Each name stands for a flat space through zero: a line, a plane or more. A row that begins with a name and a colon came from that space; any other row is followed by the name of the space it lies nearest, among the names in its block.
muzo-mifub: [ 190 -140  213 -105 -102   16 -237  -64  -72 -141  417  -89   15   85
 -621   87  400  487  -59  164 -645]
mamaz-rit: [  49  129  215  267 -156  199  411  -29 -267   59 -123  133  -26  214
  -16   37   14 -351  -31   15  151]
lamo-zim: [ -12  -30  102  125  -47  -15 -201  -78 -126   58  152   -6  -24  -60
  188  -59 -176  157  -23  250 -189]
mamaz-rit: [-484  117   54 -161   90   82  -24 -153  -67 -154  -66  -66  316 -133
   -4  316 -207  119 -292  -62 -196]
muzo-mifub: [ 167  -13  198  196  -14  150  401  -52 -239  125 -179   80 -131   98
  168 -128  -56 -541  -49   64  366]
deri-sata: [ 330   97  346 -228  -92  112  184 -224 -110  -54 -344  224   -8   75
  123 -169  -73  -98 -307 -189  258]
lamo-zim: [ -10  -31 -274   16   34 -117 -391   24  -10  106  124 -266   28 -194
  250 -201 -308  394   98  168 -241]
mamaz-rit: [-251   -9 -261 -107  134 -116 -148  -64  -32  -67   54 -257   55 -247
  202 -136  -88    8  154   29 -226]
muzo-mifub: [  25  156  255   18 -115   89  277   50 -185   40 -366  299   -2  353
 -142  133  158 -381 -114 -193  231]
muzo-mifub: [  39   88   53 -103  -97  -78 -280  223  448  -34   40  135   36  276
 -178  101  -70  418  -89  -66  111]
zumi-vebe: [-187  120 -210 -252  178 -106 -208 -199 -149 -176    1 -140   86 -273
   97 -215  -46   95   11  -71  -98]
mamaz-rit: [ -40  -25  151   -7   15   87  136  -78 -228  -23   79   30   14   66
 -225   74  114  -62  -45   60 -155]
muzo-mifub: [ -65   51  399   66 -106   57   69  -48   11 -108  -24  380   59  215
 -224  354  180   10 -200  -59   -5]
deri-sata: [-209   13 -110   44   61 -123 -483  -70  114    6  296  -26   -7 -292
  416  -60 -391  379   23  287  -65]
mamaz-rit: [ 104   38  -91  166    4   -6  126  -17  -12   91    0  -49 -170  -76
  444 -281 -226 -289  136  123  415]
deri-sata: [  97  -43  -44 -237   60 -161 -119   75   -4   54 -124  -94  -72   93
   56  -21  -67   55  123  -93  108]
lamo-zim: [  34   29  206  273  -78  120  146  -47  -54   11  -83  389   58   63
 -127  184  133  -36 -178  -59   25]
lamo-zim: [ 437  -25   19  -97  -92  -20   -2  150  235   49  -65  -81 -326   59
  115 -376   37 -212  299  -38  286]
mamaz-rit: [-465   90 -329 -237  163 -228 -199 -183 -505  -94   70 -118   21 -278
  113  -47  134  -36  403  -32 -507]
mamaz-rit: [ 324    1  103  189  -46   29  191   36 -295   65 -266  188 -157  167
 -232 -191  401 -394  150 -149   17]
deri-sata: [-126  -71 -206 -120  113   16  493  103   36    9 -301 -200   81   82
  -94  199  273 -632  -57 -262  341]
deri-sata: [  88   64  -36 -114  -55 -114 -217   93   17   11   42   66  -75  124
 -113  -78   -5  327  233  -65 -158]
deri-sata: [  56  -35 -182 -149  140  -89   26    4 -182   39 -212 -317  -15  -52
   95 -245 -101 -120  188 -111  -52]
mamaz-rit: [ 345  -40    4   37  -71  169  223 -132  252  -96   54 -197  -41 -220
  176 -296  -56  -83 -140   12  227]
mamaz-rit: [  62   23 -245  -10  139 -119 -114 -120 -476   91 -123  -55  -40 -186
  114 -290  -50   67  254  -64 -198]
lamo-zim: [-172   10 -186   51  101 -108 -232   69   13  100   96  -50   26  -72
  188   35 -317  256   91  103   39]
muzo-mifub: [-324   27 -187   29   66 -109 -252 -104  115  -76  189   64  114 -274
  252  113  -87  200  -78   95  -67]
lamo-zim: [ -73   17   59  -39    6  -57  -76  -13 -327   14  -87  109   46  100
 -266  197  214   52   47  -87 -273]
muzo-mifub: [-285  100 -133 -153  106   18   95 -162 -337  -61  -10    4   15 -195
   42  -85   40 -180  169  -51 -208]
lamo-zim: [-192   15  -82  -77    4  -55 -293   95  157  -39  273   24   -5  -33
 -161  125   44  273   87  104 -187]
muzo-mifub: [  30  -47   95  -29  -92   18  108  114  147   63  -24   87  -72  168
  -12  105   94 -185  -17   15  126]
muzo-mifub: [ 158  -70 -221  135   39  -46 -355  -80  174  -37  315 -447   22 -365
  299 -253 -347  445  -16  258  -45]
zumi-vebe: [ 118   20  376  206 -160   53 -187 -113   71  -84   94  271  111   97
  -82  159  -19  390 -338  103 -156]
deri-sata: [-212  -47 -614  -40  212 -213  -96  155 -206   96   17 -520 -122 -210
  154 -335   42 -292  617   20 -218]
deri-sata: [ 351   13  303  287 -152  222  387 -238 -258   79 -189  400   52   61
   44  -48   43  -89 -388  -36  160]
lamo-zim: [ 152  -42  515  317 -201  152  339   68  -73   51 -187  471   29  495
 -397  288  387 -282 -295  -39   -3]
zumi-vebe: [-161   52 -309 -272  225 -145  158  -18 -471   27 -338 -258  -79  -48
   73 -332   97 -500  434 -221 -121]
lamo-zim: [-283   63 -117   98   74    7   40  -89  -84  -96   31 -101  155 -130
   45  108   -2  -75  -82   12  -52]
lamo-zim: [  44  -99 -145  -77  210   25  321 -188 -189  -42 -233 -199  169  -98
    1 -236  101 -305 -293 -116   76]
lamo-zim: [  14   66  221  187 -137   81    3 -102   53  -14   56  378   10    7
  109   96   -5   55 -209   77   84]
deri-sata: [-224   39 -274  -48   88    8  173    0  383  -62   63   49   70 -176
  242    3  -91 -118  -99  -63  384]
zumi-vebe: [ 213   19   44 -121    1   57  151 -148 -380   32 -290   67   44   55
 -143 -310  148  -69  -75 -163 -271]
mamaz-rit: [  16  -32   28  140 -174  -40  -68  108   58  -29  314 -155 -273    7
   52  -74  232 -244  441  238 -191]
lamo-zim: [-210   21  -49 -251  113  -20  -58 -259 -282  -82   73 -186   42 -275
  238 -135 -178    6   20   90 -225]
lamo-zim: [ 138  102  -27   -8  -10   27  113  -86 -147   -1 -192   -9 -103  -80
  226 -302  -40 -280  100  -78  174]
muzo-mifub: [-486   70 -527  -69  223 -104 -141 -361 -413  -70  243 -240   -2 -731
  611 -330 -140 -190  275  202 -263]
zumi-vebe: [ 109  -82 -122 -117   60  -50   92   75  181  -38  -40 -160  -84  -12
  -31 -132  180 -246   84  -78  162]
lamo-zim: [ 112 -101  161   78  -70    1   -8  304  367   93  190   86 -121  322
 -250  291  -31  165   77   78  245]
zumi-vebe: [-319  136 -414 -154  234    6  355 -127 -447  -94 -296 -158   91 -223
  -78 -145  302 -597  194 -311  -36]
muzo-mifub: [ 297 -246  185  264 -194   69 -327  126  747  -63  689  155  -40    0
 -318  180  176  661 -286  363  -98]
deri-sata: [-269  111  -70 -169   54  -11  -18 -148 -154 -105  -31   42  105 -126
   40  -29   -5   21    3  -73 -226]
mamaz-rit: [ 452 -170 -419   -8    0 -189 -249  225  387  195   19 -565 -354 -275
  646 -535 -324  -90  491  118  351]
lamo-zim: [ -84   59  -16  -30   83   62    9  -74 -126    8    8  227   23 -109
  -83   32  -47  108   -8  -61   -2]
muzo-mifub: [  58  -41 -199 -184   -3 -180 -299  233   91  -13   38 -115  -62  116
 -406   10  327  243  336 -146 -362]
zumi-vebe: [ 608 -183  457  313 -259   54  -47  136  237  123  -33  160  -39  410
 -205   75   69  276 -322  106   57]
muzo-mifub: [ 413 -255   84   14  -79 -132 -258  155  268   93  116 -105 -199   85
  -19 -101  156   95   61  146  -19]
zumi-vebe: [ 324 -120  183  183 -160   59  -81   -4  313  -18  355  -50 -285 -123
  241 -232  -22  -51  117  319  120]
zumi-vebe: [  93 -118  -43  -59   -9  -82 -337  179  374   -9  361 -294 -192  -34
   31 -121  -66  129  175  275   31]
mamaz-rit: [ -26   79 -216 -256   65  -69   96  -12 -181   -6 -328 -289    9  -27
  145 -287  -28 -266  186 -207  -68]
muzo-mifub: [ 242   44  133   12  -77   43   34   80  234   64  -62  -67 -178   92
  339 -249 -347 -125   37   84  452]
deri-sata: [-433  166  -15 -120   17  -43  -36  -51 -382  -23 -127  120  227  128
 -190  324   23  141  -25 -130 -364]
zumi-vebe: [ 451  -79  286  235 -209   59 -277  -61  349   96  204    6 -130  -57
  525 -289 -482  333 -279  391  255]
deri-sata: [  98   60  118  116  -41  153  271 -135 -481   20 -291  172  156   71
 -344  108  233  -43 -139 -228 -270]
zumi-vebe: [ 536 -253  457  165 -195  -18  134  284  220  176 -217  315 -129  613
 -413  216  410 -131 -198  -64  162]
lamo-zim: [  71 -107   19 -201   53 -121  -64   31 -191   63 -175  -93  -77  110
  -53 -183  149 -165  138  -38 -263]
mamaz-rit: [  -3 -130 -293   80  218  -21 -167   60  395   78  212 -211   78 -228
  235 -170 -443  313 -203  189  323]
zumi-vebe: [-180  -14 -227 -100  121  -45  259 -165 -406  -54  -54 -234  -73 -253
  156 -150  197 -499  344  -63 -170]
zumi-vebe: [ 185  -39    6 -201   23 -114 -214   47  298   11  -74  -53  -38   31
  205 -182 -231  210  -83  -24  204]
zumi-vebe: [-220  148 -104   -9   57  -72 -143  -59 -231   94 -116  120   16 -142
  351  118 -347   85  102  -33  146]
zumi-vebe: [  29  -55 -140 -151   16  -48  -25   37  228  -81  121 -204   -3 -114
  -30   48  -12  198  151  -81  -46]
mamaz-rit: [ 158   69 -148  155  -47   26  -60  112  423   49  -34  139   26  -44
  157    0 -164  167 -194  -66  511]
zumi-vebe: [-258   49 -122 -100   57    6   29 -156  -36 -114    4 -179  205 -179
  142   15 -153  114 -108  -29 -201]
deri-sata: [ 497 -107  202   26  -45   73  -14  -24  173   36 -223   37  142  191
 -164 -239  -65  327 -495  -75   20]
muzo-mifub: [-117    8   78 -121   11   54  205 -139 -323  -66 -204  331  217  100
 -481  232  462    6 -217 -275 -413]
mamaz-rit: [ 615 -173  475  204 -227  128 -139  127  608   69  319  238 -202  214
  -46  -21 -171  416 -284  279  381]
muzo-mifub: [ 152 -146  326   64 -122  -15  106  241  346   60   49   55 -142  373
  -88  271   17  -93   36   66  247]
mamaz-rit: [  97   -6  383   71 -127   60  172  174 -187  138 -261  308  -17  514
 -393  325  197 -148  -74 -108   -6]
deri-sata: [ -61   15  141 -112   31    5   12  -55  -64   -4  -34   65   -8   46
   63   54 -101  -57  -85   28  103]
deri-sata: [-130   56   62   29  -75   16  -97 -189  250 -109  -35  103  306 -129
  293  183 -264  381 -503  -18   14]
deri-sata: [-66 -52 -81  65  83  11  87  14  -2  22  69  41  12 -49 -69  68  21   0
  40  -4  25]
[ -35   13  324  201 -170   79 -204   95  380  -74  365  -30 -135   -7
  151  290 -233  112   32  302  200]
deri-sata
[-273  131 -214 -241   99   -8   41  -96 -240 -112  -80 -267   86 -171
    7  -57  -16 -109  164 -128 -198]
lamo-zim
[-482   59 -232  -64  185   36  183 -255  -47 -190  -70  -77  342 -277
  124   -4   31 -177 -347  -76 -131]
lamo-zim
[-100   72 -206 -204  131 -131 -229  -29  -39  -19  -98 -122   35 -111
  167 -242 -187  127   76  -60  -54]
mamaz-rit
[  -8    9  184  144 -110  -18   15  167  292   12  -23  310 -132  188
   24  121  113 -189   86  -10  186]
lamo-zim
[ 616 -200  378  210 -228   30   73   59   16  109  -95   85 -168  263
 -127  -26  259  -67  -79   45    7]
lamo-zim
[ 28 -43 129  -3 -54  20  41 -38 120 -64 117  62 -46  -2   6  50  77 -28
 -28  55  10]
deri-sata
[ 300   20  105    9  -46   79  142  209   86  160 -195   68  -64  378
 -191 -114  -73  -59 -115  -59  354]
mamaz-rit
[ 501  -99  375  377 -228  133  242  204  307  119  -51  380 -103  451
 -293  136  239  -75 -265    7  406]
lamo-zim
[ 169 -111  160  213  -44   25   67    7  198   26  122   69  -56   49
  110   24  -74   17 -111  140  213]
muzo-mifub
[ -71   33 -111  131   50   96  181   -7  -91   -6 -122   43  146  -39
 -201  124  148  -99 -137 -139   19]
mamaz-rit
[-305   68  -88  154   49   79   93 -192 -169  -17   56  207  197 -182
  101   79  -55   52 -219   50 -135]
deri-sata
[ 250  -81  385  157 -155   55  -43   54  102  111  172  384 -191  232
  -44   25    4   93  -62  214   94]
zumi-vebe
[-254   59  -61  130   31   85  275  -56 -114   14  -68  207   -2 -126
  127  121   86 -402   55  -51  125]
muzo-mifub
[ 333  -93  200   76 -130   25    2    2  119  102   24  118 -196   36
  232 -167  -85  -44   12  128  156]
zumi-vebe
[-472  133 -256 -372  147  -67 -250 -128 -416  -84  114 -279  216 -156
 -168   51 -142  395  123  -12 -622]
mamaz-rit
[-382  131  -72   77   50  -59   71   34 -354  -65 -108   65  103   87
 -277  367  278 -186  198 -172 -203]
muzo-mifub
[ 273  -54    0    9  -95   17  103  -42  317   25  -54  -75   -6   -8
  359 -249 -172  -22 -240   47  309]
lamo-zim
[-199  195 -342 -136   90  -68  120 -137 -595   25 -422 -133   99 -133
  137 -181  108 -368  156 -263 -148]
muzo-mifub
[ -53  -70 -232  -84   30  -98  -58  136  163   38  204 -241 -195 -102
  165 -146  -39  -98  416  106   -9]
muzo-mifub
[ -58  -52   82   93  -71    3    7   65  358  -30  -48  -88  154   81
  139  191 -145   71 -268   19   96]
zumi-vebe
[ 338   80  233  155 -183  225  254    0  281  -41  -50   51  -63  104
   72 -173  -83 -159 -225   15  416]
mamaz-rit

Rows lie near named flat spaces through zero. A row that begins with a name and a colon came from that space; any other row is followed by the name of its block's space that it lies nearest.
loded_pigo: [   8 -319 -232   69  147 -269   74  334  114   38  -61  109 -134   79
  -41 -139 -194   50  272  305  316]
voki_bal: [  -1   20   92  -42  -18  192    5 -219  -67  -54  185  -32   86   86
  -67   -6  187  -44  -12 -248 -347]
suk_zis: [-255  128  -10  330 -244 -147  -22 -221 -495   -9 -136 -178   32  189
  -47 -392 -140  109 -110 -198 -409]
loded_pigo: [ 281 -477 -217  -33  271 -159  159  182  456 -130   75  481 -241 -317
  125  320    9  -15  101  332  164]
voki_bal: [  28 -168  -59  140  153 -139   27  102  -59 -101   40  262   -3 -145
   69  235   69  161 -101 -132 -209]
suk_zis: [-225   45  316  148   11  146  221 -534 -661 -175 -254 -401  202  247
 -316 -462  -45  186 -131 -235 -444]
voki_bal: [ -31  165    2   37  -68  110  -60  -38  354   11  -94  116  -50 -164
   96 -111 -373 -163  -87  338  240]
suk_zis: [ 226 -195  -97 -110  252   12  198  191  294 -256  109  163 -110  -97
   11  152 -187   84   33  295  258]
suk_zis: [  30  204   33  -67   72   92 -115   75  145  114  -16  118  117 -222
  156  237   48 -143 -193   57   44]
loded_pigo: [ 142 -473  -19   73  287 -114  214  -13    0 -160   -8  267 -107  -62
   -2    8  107   48   68   13 -211]
zorub_vesu: [-189  145  424   41  217  132 -231  -76  -74   90  -79  259  281 -375
   23  309  197  -13 -210 -345 -231]
loded_pigo: [  -6  280  -80 -202 -290    0 -177   78  179  171   19 -175  -82  -26
   46  -46  -40 -124  113  187  387]
loded_pigo: [  18  116  198 -117  181  392  -66 -105  264   68   89  130  238 -110
   16  181  113 -193 -143  -83 -123]
loded_pigo: [  -3 -178   44  106  262  -37   75   60 -106  -55  -78  174   63  -13
   28   23   38   73  -82 -105 -175]
zorub_vesu: [ -96 -481  121   34  575   92   88   38  -78 -120  134  380  216   -5
 -232   86  234  200  163 -310 -388]
voki_bal: [ 128 -246  -32   58  149  140  195  -17  -41 -115   46   37   94  176
  -40   30  159  162 -103 -203 -328]
zorub_vesu: [ 152 -782  290  -41  420  288  387 -324 -111 -240  214   37  142  282
 -432  111  548  200  268 -501 -573]
suk_zis: [-232 -260  158  123 -185 -161  141 -445 -557  -63 -198 -348  -96  282
 -380 -482   86  208  302 -211 -200]
suk_zis: [   5  196  231  153   80  -78 -186  -91 -133  198 -267  293   94 -453
  390  477  304 -200 -496 -266 -284]
voki_bal: [-128  164  171   35 -124 -201 -262  -99  -33  221 -292  211  -49 -516
  197  110  111 -139 -132   40   46]
zorub_vesu: [ -84  226 -167   87  -78  -32   34  224 -345 -133  206 -331  137  405
 -120  -27 -155  299  -45 -204  -64]
zorub_vesu: [ -65  325  -13   95 -329  -12   -9 -203 -190  -37 -148 -269  -95  129
   79 -203 -211    5 -188    1   27]
voki_bal: [-217  396  148  -40  -75  194 -143 -108 -190   48  -43 -236  157  196
  -72  -38  -71   53 -101 -255   76]
suk_zis: [  16  324   37   -1   12   94  -79  107  -15 -132  116   36   89  -75
  140  208 -106   86 -281 -131  -51]
suk_zis: [ 118 -122  -20   12  124  -51   44  105  127  -52   14  179  -49 -137
   97  191   24   -1  -56   50   23]
voki_bal: [ -58  -76   -7  -25  -17   50   51  -97 -125  -24   67 -131   20  215
 -153 -238   35   28  157  -75 -116]
zorub_vesu: [  89   97   36 -151  144  103  -57   19  133   77   73  114   94 -208
   97  348  190 -154 -107   13   20]
zorub_vesu: [  42  268 -181   39 -244 -136  -96   80  144   43  -34   26 -136 -189
  232  -61 -254 -152 -135  334  157]
suk_zis: [ -49 -137  340  -71   79  233   24 -339   93   92 -133  -45   78  -42
 -187  177  213  -90   78 -153   65]
suk_zis: [ -33 -126  113   56  -18    6   66 -171 -227  -20  -56 -100   11  140
  -94  -80  165   73   27 -241 -211]
voki_bal: [-111  228  -24   14  -97   77   -7   11  -83  -83   -9 -208    8  245
  -62 -232 -288  100  -14    5  151]
voki_bal: [ -19  103  -35    6 -390  -37  120 -112  -47  -57 -263 -428 -185  234
 -106 -539 -368  116   79  300  358]
voki_bal: [ -49   67  -72  -21  172  165  -34   78   82 -110  329  106  123  122
  -64  117  -67   12   33 -125 -130]
zorub_vesu: [  22 -312   80   84   -8   38  250 -280 -174 -119  -42 -193  -37  245
 -237 -215   51   74  141  -65 -191]
zorub_vesu: [ -65  126   31  -31   43   34  -86  -52 -128  197 -123  -13  160  -94
   50   81  198  -93 -128  -62 -110]
loded_pigo: [  92  391 -125   58 -344 -314 -203   86  114  257 -461  144 -210 -562
  555  -65 -156 -285 -414  482  232]
voki_bal: [  21   77   86  -20   21  -13 -152  123  112   40   44  167  -27 -127
  147  307  107   -8  -75 -197   77]
zorub_vesu: [  50  186   56  107 -389   17   83 -184 -144   77 -230 -458  -90  285
   41 -121  -79  -55 -146  -24  132]
loded_pigo: [-128  221 -144 -131  -87 -123 -172   34 -222  187  -90  -69    3   -5
   64  -63  157    7   18  -55   72]
zorub_vesu: [   4  517 -188   26 -327 -182 -341  212  290  141  -54  228 -178 -418
  469  159 -263 -195 -286  268  285]
voki_bal: [  18   27  -86 -118 -113   71   34   29   71 -129  338 -220  -69  290
 -190  -32  -98   35  274   -8  155]
loded_pigo: [-153  -43   80  135   19  -64   -8 -125 -417  -47  -24   -1  129   28
  -89 -167  151  181  -58 -308 -477]
zorub_vesu: [  77 -134 -115  -78  -74 -125  -72   76  274   45   71  245 -136 -305
   81 -109   11 -121  153  292   20]
suk_zis: [  47   29 -246  -52   20  -96   11  285  218  -85  144   48  -96    1
   14  -44 -306   31  123  339  313]
suk_zis: [-167  330  -34   68 -150  272  -18 -275  -24   48  -63 -182  166  139
  -55 -290 -248  -98 -175   95 -134]
loded_pigo: [  51  225 -110 -102  188  145  -36  263  372 -180  253  146    8  -46
   60  317 -363   14  -60  190  386]
loded_pigo: [ 279    5  -43 -221 -314  -24    1 -195  297  262 -210  -86 -269 -188
  258  -70  234 -452    8  358  230]
loded_pigo: [-113 -255  141   29  196   83   26  -67 -133   29    7   44  160  106
 -220   34  232  146  132 -302 -206]
suk_zis: [ -77   57  107  172 -107  -63 -167 -143   16  271 -242  199   62 -333
  200   24  136 -240 -208    2 -248]
zorub_vesu: [ 182 -481  -21  -77  634   75   42  263  386  -54  309  635  116 -284
   35  639  331  -35   76 -109 -167]
voki_bal: [ -24 -298  -34   32   90   15   89  -43  -25  -86  166   32  -48  253
 -167 -181   48   43  265 -133 -162]
voki_bal: [ -24  476  338  -95 -272   47 -257 -211   21  315 -427  -94   16 -418
  291  173  144 -298 -354   28  228]
loded_pigo: [ -18  -78  199   88   31  -19   69 -139  -62 -115 -128   18  -53  -72
  -29  -79  -97   27  -36   -9  -23]
zorub_vesu: [ -24  -61   85  -30  -12  103  100  -57 -174 -125   57 -233   21  336
 -188 -116   33  200  101 -252  -24]
suk_zis: [ -72   99  336 -100    6   97 -123 -238  -40  135 -162   10  105 -294
  -26  225  262  -88  -78 -146    0]
loded_pigo: [-148   -6  293   10   -6  249   52 -490 -357   33  -58 -250  184  225
 -245   28  335   36  -25 -482 -359]
[  94  -40  273 -114  -21  300  221 -403 -228 -200  124 -337  117  210
 -244  -15  240   63  -25 -281 -327]
zorub_vesu
[ 100 -475  130   78  420  113  203   27  137 -184   96  275   66   18
 -127  201   87  112   64 -145 -180]
loded_pigo
[  -7  321 -186  -92 -214 -233 -156  117   56  114 -181  -11 -205 -215
  245  -62 -198 -116  -67  352  419]
loded_pigo
[-269  -32  227   47  -76   30   23 -429 -738    9  -63 -340  161  338
 -303 -374  362  170  105 -568 -568]
loded_pigo
[-104  117   -6   40  -82   98   38  -99 -118 -120   42 -172    9  256
 -108 -274 -208   92   21  -58  -36]
voki_bal
[ -82   38   98    7  -68   29    4 -167 -282  -12  -18 -164   44  154
  -90 -105  140   76    4 -258 -191]
voki_bal
[-181  119   89  130  -72  -11   11 -191 -274  -79 -128 -134   18  104
  -89 -230 -172  105  -58  -91  -90]
zorub_vesu
[ 187 -167 -115   87 -176  -96   82  -54   80  256 -239  -70  -93    4
  161  177  255 -156 -108   66   19]
loded_pigo
[  16  103  -67  -59 -209  -41    3    6  -36   94  -85 -254  -61  131
  -10 -168  -40  -42   59  127  193]
zorub_vesu
[-109  313  230 -110  -44  130 -250 -199   81  383 -361   99  158 -418
  209 -121  149 -403 -225  163  -14]
voki_bal
[ -59 -114  302   31  276  157   72 -274 -103 -170  -56  173   89 -127
  -84  132   91   74 -111 -249 -237]
loded_pigo
[ 194 -153  -77   43 -394  -46  199  -66    9   26  -59 -438 -192  371
  -66 -208    7   -9  129   83  133]
zorub_vesu
[ -20  267 -180   38 -251 -288  -99  185 -151   74 -175 -142 -162  -10
  193  -50 -162   53 -100  135  295]
loded_pigo
[ -45   23   57  -54  185  120 -114   78  179  118  -29  231  152 -199
   49  148   75  -57  -70   -2    0]
loded_pigo
[ 100 -480  136  105 -150  -21  212 -347 -193   99 -124 -196  -47  198
 -171 -214  415  -59  171 -190 -403]
loded_pigo
[-109  260   73  -33 -262  105  -94 -143 -147   44   77 -275   85  128
  -99 -110   26   12    4 -148  -83]
loded_pigo
[ -11 -353    8  237  140 -130  150  -91 -348  -76    8   81   92   51
 -108  151  279  223  -48 -339 -519]
suk_zis
